Below are the code and all the weights of a small trained network. Each question names an input and a target symbol and asks about switching units off, where a switched-off unit gives its printed mean instead of its output.

import numpy as np


def w(rows, s, z=0):
    codes = np.array(rows[::2]) - 128.0
    scale = np.full(codes.shape[1], s)
    scale[-1] = z or s
    return codes * scale


def norm(h):
    return h / np.sqrt((h * h).mean(-1, keepdims=True) + 1e-5)


def softmax(a):
    e = np.exp(a - a.max(-1, keepdims=True))
    return e / e.sum(-1, keepdims=True)


def log_softmax(a):
    a = a - a.max(-1, keepdims=True)
    return a - np.log(np.exp(a).sum(-1, keepdims=True))


def net(x, mask):
    ids = ['αβγδζηθμξπστψω'.index(c) for c in x.split()]
    T = len(ids)
    res = E[ids] + P[:T]
    u = 0
    for l in range(2):
        r = norm(res)
        for j in range(3):
            rows = slice(2 * j, 2 * j + 2)
            q, k, v = (r @ M[l][rows].T for M in (Q, K, V))
            z = softmax(np.where(np.tri(T) > 0, q @ k.T / 2**0.5, -1e9)) @ v
            o = O[l][rows]
            res = res + np.where(mask[u + j], z, o[:, -1]) @ o[:, :-1]
        u += 3
    return log_softmax(norm(res)[-1] @ U[:, :-1].T + U[:, -1])


Q, K, V, O = {}, {}, {}, {}
E = w([
[178,116,39,121,152,98,142,102,116,138,18,125],'α',
[134,97,113,121,132,158,136,93,36,172,126,113],'β',
[105,189,86,117,51,148,100,84,102,128,97,123],'γ',
[126,48,56,187,172,173,89,139,176,102,149,134],'δ',
[105,223,167,53,150,122,95,103,211,175,41,152],'ζ',
[90,156,201,160,131,104,102,143,32,64,120,126],'η',
[148,103,146,197,86,185,99,161,198,84,88,184],'θ',
[83,172,141,124,89,128,118,102,50,97,217,77],'μ',
[101,129,157,207,158,225,112,156,191,130,115,138],'ξ',
[68,126,130,199,176,176,98,130,193,95,145,163],'π',
[127,123,8,107,119,82,139,70,135,163,117,56],'σ',
[45,154,99,183,69,59,158,66,99,145,134,125],'τ',
[161,118,78,91,182,121,130,115,65,116,165,27],'ψ',
[221,196,151,85,69,181,155,157,241,166,175,118],'ω',
],0.017)
P = w([
[214,166,117,185,202,71,41,150,110,254,169,190],'0',
[163,155,115,190,191,141,59,23,102,198,175,177],'1',
[151,147,138,170,144,168,61,45,78,158,160,114],'2',
[124,133,130,157,128,178,82,59,71,145,136,101],'3',
[103,122,129,136,115,189,101,63,73,130,117,93],'4',
[81,106,132,121,112,194,130,76,87,121,94,90],'5',
[63,96,140,99,116,196,162,84,99,100,78,83],'6',
[55,79,149,73,119,203,197,92,109,79,65,73],'7',
[79,65,160,48,115,207,229,98,123,47,62,70],'8',
],0.009)
Q[0] = w([
[128,144,148,112,150,83,155,167,78,182,137,126],'L0H1',
[146,169,140,81,86,157,153,115,59,143,104,75],'L0H1',
[141,186,171,76,113,86,190,133,96,165,127,160],'L0H2',
[138,156,165,123,72,140,202,36,8,144,94,113],'L0H2',
[131,174,116,130,75,64,152,117,90,115,120,80],'L0H3',
[176,156,176,101,187,105,97,198,111,177,86,144],'L0H3',
],0.012)
K[0] = w([
[126,216,56,117,95,109,82,78,151,127,55,109],'L0H1',
[52,108,132,83,121,153,218,101,153,62,66,74],'L0H1',
[175,160,121,82,223,115,191,84,194,73,96,55],'L0H2',
[65,80,119,76,124,169,242,155,180,49,101,69],'L0H2',
[70,51,134,83,97,254,231,91,68,120,81,131],'L0H3',
[155,170,122,144,94,157,34,45,112,217,163,154],'L0H3',
],0.0088)
V[0] = w([
[42,144,58,184,92,82,151,109,144,149,12,107],'L0H1',
[139,88,147,218,145,37,215,179,134,186,140,136],'L0H1',
[201,151,127,119,90,80,144,180,132,166,125,77],'L0H2',
[106,234,183,171,133,196,149,142,96,157,96,119],'L0H2',
[145,117,135,176,182,224,141,113,82,117,47,91],'L0H3',
[181,164,86,129,149,70,96,172,162,1,86,145],'L0H3',
],0.0078)
O[0] = w([
[254,132,136,122,170,149,63,80,107,3,123,106,212],'L0H1',
[163,152,95,131,26,119,138,217,150,145,109,6,68],'L0H1',
[67,35,222,234,126,116,66,19,184,95,130,61,76],'L0H2',
[234,128,84,153,184,74,224,102,120,185,84,18,209],'L0H2',
[120,120,155,127,5,129,139,82,108,185,165,32,200],'L0H3',
[112,205,124,206,205,235,162,152,28,153,32,83,3],'L0H3',
],0.0077,0.0062)
Q[1] = w([
[115,120,109,106,105,113,117,79,89,81,149,106],'L1H1',
[131,103,97,109,145,156,120,253,189,117,172,158],'L1H1',
[135,151,83,163,133,156,152,171,130,119,166,124],'L1H2',
[121,108,90,168,71,154,131,182,141,132,120,154],'L1H2',
[194,145,168,63,137,115,122,123,145,116,152,87],'L1H3',
[138,139,123,168,169,207,153,142,230,152,176,155],'L1H3',
],0.012)
K[1] = w([
[128,103,117,78,113,128,212,106,131,53,121,102],'L1H1',
[154,169,79,166,155,47,8,133,101,192,166,120],'L1H1',
[189,131,113,231,123,176,88,151,160,180,137,133],'L1H2',
[140,132,119,191,124,111,91,122,117,175,166,145],'L1H2',
[110,167,153,110,75,151,206,105,193,91,114,124],'L1H3',
[166,165,172,172,130,87,83,171,162,194,125,146],'L1H3',
],0.011)
V[1] = w([
[182,120,126,173,60,178,71,197,191,115,99,219],'L1H1',
[186,130,179,104,164,217,222,121,188,123,165,153],'L1H1',
[186,195,107,102,130,127,148,118,64,151,227,107],'L1H2',
[160,139,119,41,163,175,126,98,253,211,98,73],'L1H2',
[81,68,47,129,156,63,182,93,57,73,216,112],'L1H3',
[190,53,98,97,89,185,136,89,128,115,42,111],'L1H3',
],0.0071)
O[1] = w([
[67,62,112,45,191,187,107,127,117,143,158,1,73],'L1H1',
[162,95,67,172,152,68,102,81,181,125,87,75,92],'L1H1',
[123,82,148,133,160,138,106,122,218,91,173,106,255],'L1H2',
[127,152,214,64,54,54,95,130,71,63,94,157,175],'L1H2',
[86,109,107,109,181,216,114,200,145,178,32,70,220],'L1H3',
[45,153,157,195,142,116,159,200,131,183,217,171,173],'L1H3',
],0.009,0.0064)
U = w([
[82,64,202,131,172,175,22,144,137,35,148,167,80],'α',
[160,91,95,172,198,90,153,52,110,69,167,221,58],'β',
[109,206,103,203,151,116,206,153,159,209,157,141,201],'γ',
[191,150,97,136,64,100,217,91,123,182,72,58,21],'δ',
[99,179,111,39,123,190,137,175,64,115,185,197,122],'ζ',
[114,134,153,210,89,136,139,102,27,82,186,90,134],'η',
[36,123,204,188,57,169,74,119,181,165,92,123,120],'θ',
[252,131,108,101,128,169,102,149,138,39,135,76,90],'μ',
[158,104,109,107,162,135,154,100,233,180,45,175,79],'ξ',
[111,125,148,77,140,39,96,135,46,83,77,184,253],'π',
[73,44,172,210,189,62,110,58,170,113,96,79,95],'σ',
[79,138,113,78,152,157,133,153,86,156,142,43,187],'τ',
[108,107,165,108,60,42,136,173,183,170,218,147,175],'ψ',
[200,205,82,46,108,150,183,195,104,168,98,183,119],'ω',
],0.012,0.005)

Each question gives the input, a string of symbols that net reads in full, and the target symbol t.
The units are the heads (2 rows each of Q, K, V and O). Each row of codes is followed by its name. A weight is (code - 128) times the scale printed after its matrix; where a second scale follows, it is the last column's (O and U).
mask holds one flag per head, layer by layer. A switched-off head (its flag False) gives its mean, the last column of its rows in O, instead of its output. The means were averaged over made-up inputs and are rounded, as every weight is.
A unit's drop is (log p(t) with every unit on - log p(t) with that unit switched off) / (log p(t) with every unit on - log p(t) with every unit switched off).
The circuit of an input: a set's keep is (log p(t) with only the set's units on - log p(t) with every unit switched off) / (log p(t) with every unit on - log p(t) with every unit switched off). Starting from all 6 units, units are removed one at a time, each time the one whose removal leaves the highest keep (on an exact tie, the one counted first), for as long as the keep stays at least 0.8.
units of the circuit, in order: the units of the circuit, biggest drop first
unit that matters most: the unit with the biggest drop
which heads matter: for each layer, one digit per head in row order, 1 if its drop is at least 0.15 and else 0, layers parted by /
input β τ ζ α, target π: units of the circuit, in order	L1H2
input α γ γ, target β: which heads matter	100 / 000
input π π ξ θ β, target τ: which heads matter	000 / 100
input γ τ ω β β β β ω η, target σ: which heads matter	000 / 100
input θ β τ θ γ σ, target β: which heads matter	100 / 101
input δ ω τ α π π ξ γ β, target β: which heads matter	100 / 100
input δ τ τ τ τ ξ θ, target τ: units of the circuit, in order	L1H1; L0H2; L0H1
input ω ξ β γ β ψ, target ψ: which heads matter	001 / 100
input τ θ τ ψ γ, target θ: units of the circuit, in order	L1H3; L0H2
input τ ξ τ π π δ τ, target ζ: which heads matter	010 / 000
input τ π ζ ψ α, target θ: units of the circuit, in order	L0H2; L1H3
input θ μ β γ, target ψ: which heads matter	001 / 000
input θ τ ξ ω, target ψ: which heads matter	100 / 001
input ψ θ π δ ψ, target ζ: unit that matters most	L0H2
input μ ξ τ β η β θ τ π, target ξ: units of the circuit, in order	L1H3; L0H1
input μ ω β τ, target ψ: which heads matter	001 / 100
input ω α σ γ β β, target ψ: which heads matter	001 / 001
input π τ ξ ω δ, target μ: units of the circuit, in order	L1H3; L0H1
input ω σ ξ θ β τ τ σ τ, target α: units of the circuit, in order	L0H1; L0H2
input θ θ ξ γ τ δ γ, target ζ: units of the circuit, in order	L0H2
input θ τ α θ β τ θ ξ, target η: units of the circuit, in order	L1H3; L0H3
input ω ω ξ π, target π: units of the circuit, in order	L1H2; L0H1; L0H3; L1H3
